Below is a small trained network, with its code and all its weights. Each question gives an input and a class and asks what happens when units are switched off, that is, made to give their printed mean instead of their output.

import numpy as np


def w(rows, s, z=0):
    codes = np.array(rows[::2]) - 128.0
    scale = np.full(codes.shape[1], s)
    scale[-1] = z or s
    return codes * scale


def f(y):
    return y / 2 * (1 + np.tanh(0.7978845608 * (y + 0.044715 * y**3)))


def log_softmax(a):
    a = a - a.max(-1, keepdims=True)
    return a - np.log(np.exp(a).sum(-1, keepdims=True))


def net(x, mask):
    res = np.array(x, float).reshape(1, 7) / 4 @ E
    y = f(res @ A[0][:, :-1].T + A[0][:, -1])
    res = res + np.where(mask, y, B[0][:, -1]) @ B[0][:, :-1]
    return log_softmax(res[-1] @ U[:, :-1].T + U[:, -1])


A, B = {}, {}
E = w([
[220,169,52],'x0',
[128,127,127],'x1',
[106,66,8],'x2',
[130,129,128],'x3',
[128,129,128],'x4',
[45,198,74],'x5',
[129,126,129],'x6',
],0.014)
A[0] = w([
[61,166,134,147],'N1',
[80,158,102,164],'N2',
[162,120,65,3],'N3',
[94,205,105,65],'N4',
[193,93,44,76],'N5',
[144,104,54,6],'N6',
[212,142,167,172],'N7',
[108,64,118,178],'N8',
[188,250,108,85],'N9',
[80,220,97,126],'N10',
[96,64,94,80],'N11',
[175,137,65,21],'N12',
],0.016,0.0045)
B[0] = w([
[103,193,96,202],'N1',
[98,160,82,190],'N2',
[101,169,147,194],'N3',
[152,132,74,193],'N4',
[146,121,161,249],'N5',
[74,161,188,205],'N6',
[168,155,170,220],'N7',
[116,47,114,179],'N8',
[208,97,81,227],'N9',
[144,137,10,223],'N10',
[146,97,45,185],'N11',
[106,160,199,200],'N12',
],0.013,0.015)
U = w([
[39,82,248,221],'0',
[133,4,53,168],'1',
[29,213,122,195],'2',
[7,74,62,2],'3',
[147,77,163,23],'4',
],0.013,0.009)

Each question gives the input, the list of numbers given to net, and the class t.
The units are the neurons (one row each of A and B). Each row of codes is followed by its name. A weight is (code - 128) times the scale printed after its matrix; where a second scale follows, it is the last column's (A, B and U).
mask holds one flag per neuron, in row order. A switched-off neuron (its flag False) gives its mean, the last column of its row in B, instead of its output. The means were averaged over made-up inputs and are rounded, as every weight is.
A unit's drop is (log p(t) with every unit on - log p(t) with that unit switched off) / (log p(t) with every unit on - log p(t) with every unit switched off).
The circuit of an input: a set's keep is (log p(t) with only the set's units on - log p(t) with every unit switched off) / (log p(t) with every unit on - log p(t) with every unit switched off). Starting from all 12 units, units are removed one at a time, each time the one whose removal leaves the highest keep (on an exact tie, the one counted first), for as long as the keep stays at least 0.8.
circuit, biggest first: the units of the circuit, biggest drop first
unit that matters most: the unit with the biggest drop
top k neurons: the k neurons with the biggest drops, biggest first
drop of u: that unit's drop, to one decimal
input [-1,0,3,3,8,1,8], class 3: top 2 neurons => (N9; N7)
input [1,0,-6,0,8,-3,3], class 4: circuit, biggest first => (N6; N7)
input [1,7,-6,6,-2,-2,-5], class 4: unit that matters most => N6
input [-7,-2,1,-6,4,2,1], class 3: circuit, biggest first => (N8; N7)
input [5,7,-5,-3,-8,0,-2], class 4: top 3 neurons => (N7; N10; N11)
input [-1,-6,-3,8,0,-8,0], class 0: top 3 neurons => (N9; N10; N11)
input [-1,4,-2,7,-5,-6,5], class 0: top 3 neurons => (N9; N10; N11)
input [-3,3,0,-1,0,-3,-2], class 0: top 2 neurons => (N10; N9)
input [7,-8,-7,1,-7,0,-2], class 4: top 2 neurons => (N7; N11)
input [5,-6,0,0,5,7,1], class 1: top 4 neurons => (N9; N10; N4; N7)
input [2,-5,4,-1,7,0,-6], class 0: top 2 neurons => (N10; N1)
input [-7,5,1,-8,0,1,-8], class 3: drop of N2 => 0.0
input [0,2,1,0,2,5,4], class 3: drop of N7 => 0.5
input [2,-6,3,-7,5,1,-8], class 2: unit that matters most => N9
input [1,5,-7,-4,3,-2,-3], class 4: drop of N6 => 0.3
